Below is a small trained network, with its code and all its weights. Each question gives an input and a target symbol and asks what happens when units are switched off, that is, made to give their printed mean instead of their output.

import numpy as np


def w(rows, s, z=0):
    codes = np.array(rows[::2]) - 128.0
    scale = np.full(codes.shape[1], s)
    scale[-1] = z or s
    return codes * scale


def norm(h):
    return h / np.sqrt((h * h).mean(-1, keepdims=True) + 1e-5)


def softmax(a):
    e = np.exp(a - a.max(-1, keepdims=True))
    return e / e.sum(-1, keepdims=True)


def log_softmax(a):
    a = a - a.max(-1, keepdims=True)
    return a - np.log(np.exp(a).sum(-1, keepdims=True))


def net(x, mask):
    ids = ['ΔΛΩαγξπτφ'.index(c) for c in x.split()]
    T = len(ids)
    res = E[ids] + P[:T]
    u = 0
    for l in range(3):
        r = norm(res)
        for j in range(3):
            rows = slice(3 * j, 3 * j + 3)
            q, k, v = (r @ M[l][rows].T for M in (Q, K, V))
            z = softmax(np.where(np.tri(T) > 0, q @ k.T / 3**0.5, -1e9)) @ v
            o = O[l][rows]
            res = res + np.where(mask[u + j], z, o[:, -1]) @ o[:, :-1]
        u += 3
    return log_softmax(norm(res)[-1] @ U[:, :-1].T + U[:, -1])


Q, K, V, O = {}, {}, {}, {}
E = w([
[139,157,85,103],'Δ',
[160,150,108,82],'Λ',
[111,143,93,103],'Ω',
[99,137,172,82],'α',
[160,133,116,118],'γ',
[159,171,145,153],'ξ',
[88,171,147,143],'π',
[66,3,182,71],'τ',
[32,104,140,79],'φ',
],0.028)
P = w([
[178,240,160,84],'0',
[203,253,177,80],'1',
[71,106,113,84],'2',
[175,176,97,142],'3',
[211,214,141,126],'4',
[65,94,111,110],'5',
[169,158,74,176],'6',
[218,196,136,150],'7',
[68,83,114,127],'8',
[162,127,66,213],'9',
[187,161,131,171],'10',
[62,92,113,117],'11',
],0.014)
Q[0] = w([
[133,148,79,157],'0.h1',
[66,197,204,143],'0.h1',
[1,73,236,22],'0.h1',
[136,254,208,170],'0.h2',
[227,156,124,168],'0.h2',
[97,55,24,16],'0.h2',
[182,9,45,125],'0.h3',
[133,221,48,149],'0.h3',
[11,67,174,157],'0.h3',
],0.04)
K[0] = w([
[94,150,106,165],'0.h1',
[159,167,176,148],'0.h1',
[185,199,187,20],'0.h1',
[108,177,196,187],'0.h2',
[186,132,125,190],'0.h2',
[108,119,1,53],'0.h2',
[166,59,53,60],'0.h3',
[141,188,62,182],'0.h3',
[23,101,148,87],'0.h3',
],0.047)
V[0] = w([
[168,60,107,98],'0.h1',
[216,179,132,16],'0.h1',
[184,161,210,22],'0.h1',
[235,163,223,254],'0.h2',
[120,176,80,198],'0.h2',
[77,92,208,192],'0.h2',
[42,32,211,67],'0.h3',
[92,134,86,30],'0.h3',
[123,245,173,140],'0.h3',
],0.04)
O[0] = w([
[157,104,172,102,131],'0.h1',
[63,64,136,60,248],'0.h1',
[66,105,164,99,197],'0.h1',
[91,22,53,131,85],'0.h2',
[118,138,61,168,142],'0.h2',
[40,110,108,76,11],'0.h2',
[95,163,253,126,2],'0.h3',
[191,177,157,141,158],'0.h3',
[97,181,68,148,175],'0.h3',
],0.046,0.037)
Q[1] = w([
[135,85,63,54],'1.h1',
[140,40,128,135],'1.h1',
[104,9,66,204],'1.h1',
[203,75,201,99],'1.h2',
[106,239,168,62],'1.h2',
[75,87,121,3],'1.h2',
[153,221,166,59],'1.h3',
[73,231,73,26],'1.h3',
[141,144,116,187],'1.h3',
],0.049)
K[1] = w([
[124,113,40,86],'1.h1',
[79,63,116,125],'1.h1',
[3,56,62,172],'1.h1',
[189,76,193,111],'1.h2',
[94,185,222,103],'1.h2',
[76,40,174,70],'1.h2',
[34,58,69,172],'1.h3',
[18,232,127,146],'1.h3',
[98,101,137,187],'1.h3',
],0.048)
V[1] = w([
[115,70,109,176],'1.h1',
[221,169,183,117],'1.h1',
[134,143,79,77],'1.h1',
[135,107,2,244],'1.h2',
[55,204,149,175],'1.h2',
[154,101,129,104],'1.h2',
[169,120,89,34],'1.h3',
[67,159,94,90],'1.h3',
[137,146,145,116],'1.h3',
],0.047)
O[1] = w([
[154,135,187,101,121],'1.h1',
[50,131,80,66,51],'1.h1',
[123,85,119,166,224],'1.h1',
[136,208,252,183,218],'1.h2',
[93,76,121,241,60],'1.h2',
[139,142,127,88,147],'1.h2',
[183,179,151,72,253],'1.h3',
[137,177,109,177,200],'1.h3',
[134,96,160,134,131],'1.h3',
],0.042,0.016)
Q[2] = w([
[76,139,132,157],'2.h1',
[197,117,242,137],'2.h1',
[172,90,156,144],'2.h1',
[177,120,69,112],'2.h2',
[77,189,119,110],'2.h2',
[254,106,107,82],'2.h2',
[217,121,49,127],'2.h3',
[213,150,90,141],'2.h3',
[140,134,113,135],'2.h3',
],0.049)
K[2] = w([
[123,153,154,144],'2.h1',
[236,44,146,208],'2.h1',
[204,127,93,108],'2.h1',
[116,163,71,117],'2.h2',
[123,174,169,110],'2.h2',
[193,123,3,169],'2.h2',
[241,98,151,187],'2.h3',
[184,132,129,202],'2.h3',
[137,123,114,134],'2.h3',
],0.048)
V[2] = w([
[238,100,69,182],'2.h1',
[130,156,103,70],'2.h1',
[105,218,73,140],'2.h1',
[202,106,4,186],'2.h2',
[119,155,209,110],'2.h2',
[181,193,181,179],'2.h2',
[67,167,186,102],'2.h3',
[166,149,162,242],'2.h3',
[244,110,169,198],'2.h3',
],0.031)
O[2] = w([
[97,40,148,139,193],'2.h1',
[88,157,113,105,134],'2.h1',
[117,137,117,47,101],'2.h1',
[117,152,78,4,186],'2.h2',
[100,120,148,173,97],'2.h2',
[33,153,148,123,112],'2.h2',
[82,107,135,77,75],'2.h3',
[217,91,99,109,197],'2.h3',
[197,78,95,182,252],'2.h3',
],0.037,0.032)
U = w([
[156,197,172,141,120],'Δ',
[210,174,161,56,46],'Λ',
[162,251,81,127,9],'Ω',
[84,123,74,134,149],'α',
[145,26,172,133,167],'γ',
[134,131,4,101,1],'ξ',
[122,175,88,214,136],'π',
[130,123,185,147,199],'τ',
[127,195,128,135,191],'φ',
],0.016,0.0053)

Each question gives the input, a string of symbols that net reads in full, and the target symbol t.
The units are the heads (3 rows each of Q, K, V and O). Each row of codes is followed by its name. A weight is (code - 128) times the scale printed after its matrix; where a second scale follows, it is the last column's (O and U).
mask holds one flag per head, layer by layer. A switched-off head (its flag False) gives its mean, the last column of its rows in O, instead of its output. The means were averaged over made-up inputs and are rounded, as every weight is.
A unit's drop is (log p(t) with every unit on - log p(t) with that unit switched off) / (log p(t) with every unit on - log p(t) with every unit switched off).
The circuit of an input: a set's keep is (log p(t) with only the set's units on - log p(t) with every unit switched off) / (log p(t) with every unit on - log p(t) with every unit switched off). Starting from all 9 units, units are removed one at a time, each time the one whose removal leaves the highest keep (on an exact tie, the one counted first), for as long as the keep stays at least 0.8.
circuit, biggest first: the units of the circuit, biggest drop first
unit that matters most: the unit with the biggest drop
heads that matter: for each layer, one digit per head in row order, 1 if its drop is at least 0.15 and else 0, layers parted by /
input Λ γ γ γ Λ, target γ: circuit, biggest first	[1.h1, 2.h1]
input γ π φ γ π Δ Λ γ φ, target τ: circuit, biggest first	[0.h3]
input Λ π Ω γ γ π π τ ξ, target π: circuit, biggest first	[1.h2, 0.h1, 0.h2]
input γ γ Ω γ γ ξ π γ π γ Ω, target π: heads that matter	100 / 010 / 000
input γ Λ γ Δ Δ, target γ: circuit, biggest first	[1.h1, 2.h1]
input Ω γ π γ γ, target π: heads that matter	101 / 010 / 000
input φ Δ γ γ τ γ γ Λ, target γ: heads that matter	011 / 111 / 100
input γ Λ Λ γ γ γ Λ α, target γ: heads that matter	010 / 100 / 010
input γ Δ Λ Δ π, target π: heads that matter	101 / 110 / 000
input γ Λ Δ α γ τ τ π γ γ Ω, target γ: circuit, biggest first	[0.h2, 1.h1]
input γ γ φ Λ τ Λ Λ γ γ π γ γ, target Λ: circuit, biggest first	[0.h3, 0.h2, 1.h2]
input Δ γ γ ξ γ φ γ ξ γ Ω, target Ω: circuit, biggest first	[0.h2, 1.h1]
input γ γ Λ ξ γ Λ, target ξ: circuit, biggest first	[1.h2, 0.h2, 1.h1, 0.h1]
input Δ γ τ γ γ τ α, target α: circuit, biggest first	[1.h2, 0.h1, 2.h3]
input π γ Λ ξ, target ξ: heads that matter	011 / 000 / 010
input γ γ γ γ Λ γ π Λ, target π: circuit, biggest first	[0.h1, 1.h2, 0.h2]
input π γ Ω Δ γ γ γ π Λ γ γ, target γ: circuit, biggest first	[1.h1, 0.h2]
input Δ γ ξ α γ γ Λ γ Δ Ω, target Ω: unit that matters most	0.h2
input α γ π τ φ γ τ γ γ γ, target γ: heads that matter	011 / 001 / 100
input Ω ξ γ γ Δ τ ξ π π γ Δ, target π: circuit, biggest first	[0.h1]
input π Ω Ω, target φ: heads that matter	111 / 110 / 001
input Δ Δ γ π γ γ Λ τ π Λ Δ, target π: heads that matter	101 / 010 / 000
input π Λ γ γ α α α Λ γ Δ γ Δ, target Ω: heads that matter	110 / 100 / 000
input π π π, target α: heads that matter	001 / 010 / 000
